Below is a small trained network, with its code and all its weights. Each question gives an input and a class and asks what happens when units are switched off, that is, made to give their printed mean instead of their output.

import numpy as np


def w(rows, s, z=0):
    codes = np.array(rows[::2]) - 128.0
    scale = np.full(codes.shape[1], s)
    scale[-1] = z or s
    return codes * scale


def f(y):
    return np.maximum(y, 0)


def log_softmax(a):
    a = a - a.max(-1, keepdims=True)
    return a - np.log(np.exp(a).sum(-1, keepdims=True))


def net(x, mask):
    res = np.array(x, float).reshape(1, 3) / 4 @ E
    y = f(res @ A[0][:, :-1].T + A[0][:, -1])
    res = res + np.where(mask, y, B[0][:, -1]) @ B[0][:, :-1]
    return log_softmax(res[-1] @ U[:, :-1].T + U[:, -1])


A, B = {}, {}
E = w([
[70,170,200,233,52],'x0',
[183,188,191,8,48],'x1',
[138,11,253,108,176],'x2',
],0.0059)
A[0] = w([
[131,106,117,194,129,102],'N1',
[154,101,85,100,158,105],'N2',
[105,77,72,206,179,122],'N3',
[114,126,131,170,142,115],'N4',
[79,175,222,231,47,102],'N5',
[137,77,166,109,128,100],'N6',
[143,114,99,139,126,253],'N7',
[124,61,52,235,211,91],'N8',
[127,203,11,157,94,119],'N9',
[154,142,129,65,101,101],'N10',
[178,88,46,38,206,95],'N11',
[150,37,216,134,175,132],'N12',
[147,59,219,131,150,95],'N13',
[133,165,185,164,70,104],'N14',
[110,170,177,224,67,109],'N15',
[115,132,67,46,213,123],'N16',
[134,140,137,109,111,220],'N17',
[163,182,199,2,10,104],'N18',
[120,113,86,42,159,108],'N19',
[144,145,80,120,128,114],'N20',
[147,218,20,147,77,92],'N21',
[150,111,182,136,159,93],'N22',
[111,129,173,119,170,201],'N23',
[136,171,79,133,107,136],'N24',
],0.0087,0.0059)
B[0] = w([
[151,149,109,112,162,156],'N1',
[168,107,111,127,136,166],'N2',
[137,220,127,135,164,203],'N3',
[146,141,109,115,152,150],'N4',
[238,70,83,121,143,218],'N5',
[100,120,120,71,144,160],'N6',
[230,217,203,127,6,232],'N7',
[123,226,104,147,214,219],'N8',
[84,105,178,19,123,227],'N9',
[132,153,93,131,173,172],'N10',
[217,66,94,136,141,227],'N11',
[81,106,159,32,121,219],'N12',
[75,102,132,37,140,190],'N13',
[183,107,92,115,155,171],'N14',
[226,84,110,103,142,197],'N15',
[197,93,105,124,116,208],'N16',
[187,193,175,137,62,206],'N17',
[112,237,104,160,232,254],'N18',
[188,92,117,138,149,185],'N19',
[138,112,144,88,137,158],'N20',
[60,80,158,26,144,221],'N21',
[101,114,124,79,133,153],'N22',
[159,168,165,81,60,193],'N23',
[111,120,152,77,116,181],'N24',
],0.021,0.0072)
U = w([
[116,214,107,158,217,166],'0',
[76,79,187,68,131,89],'1',
[204,52,72,158,139,99],'2',
[138,173,195,182,1,255],'3',
[97,106,114,194,123,73],'4',
],0.0086,0.0032)

Each question gives the input, the list of numbers given to net, and the class t.
The units are the neurons (one row each of A and B). Each row of codes is followed by its name. A weight is (code - 128) times the scale printed after its matrix; where a second scale follows, it is the last column's (A, B and U).
mask holds one flag per neuron, in row order. A switched-off neuron (its flag False) gives its mean, the last column of its row in B, instead of its output. The means were averaged over made-up inputs and are rounded, as every weight is.
A unit's drop is (log p(t) with every unit on - log p(t) with that unit switched off) / (log p(t) with every unit on - log p(t) with every unit switched off).
The circuit of an input: a set's keep is (log p(t) with only the set's units on - log p(t) with every unit switched off) / (log p(t) with every unit on - log p(t) with every unit switched off). Starting from the 12 units with the biggest drops (on a tie, the unit counted first), units are removed one at a time, each time the one whose removal leaves the highest keep (on an exact tie, the one counted first), for as long as the keep stays at least 0.8.
circuit, biggest first: the units of the circuit, biggest drop first
top k neurons: the k neurons with the biggest drops, biggest first
drop when u is switched off: that unit's drop, to one decimal
input [-1,7,0], class 0: circuit, biggest first	(N18)
input [-7,7,-8], class 1: top 4 neurons	(N21 N9 N8 N24)
input [-2,4,3], class 0: top 4 neurons	(N18 N9 N21 N7)
input [6,5,0], class 2: top 4 neurons	(N5 N8 N15 N3)
input [0,-5,-8], class 1: top 3 neurons	(N9 N21 N18)
input [-3,-3,-3], class 3: top 2 neurons	(N18 N7)
input [-2,1,-3], class 3: top 2 neurons	(N12 N13)
input [-4,1,-5], class 1: top 3 neurons	(N21 N9 N5)
input [5,-3,-4], class 2: top 2 neurons	(N5 N15)
input [1,6,6], class 0: top 3 neurons	(N18 N9 N21)
input [-1,4,-6], class 1: top 3 neurons	(N21 N9 N8)
input [-3,-7,6], class 0: top 2 neurons	(N8 N3)
input [7,8,-1], class 0: top 2 neurons	(N18 N11)
input [4,-3,-2], class 2: circuit, biggest first	(N5)
input [3,-8,7], class 0: top 2 neurons	(N8 N3)
input [-6,0,-6], class 1: top 3 neurons	(N9 N21 N5)
input [-2,6,1], class 0: drop when N18 is switched off	1.4
input [6,3,-2], class 2: drop when N5 is switched off	0.3
input [2,1,2], class 3: drop when N21 is switched off	0.1
input [-8,5,3], class 2: circuit, biggest first	(N11)
input [4,2,-1], class 2: drop when N7 is switched off	0.2
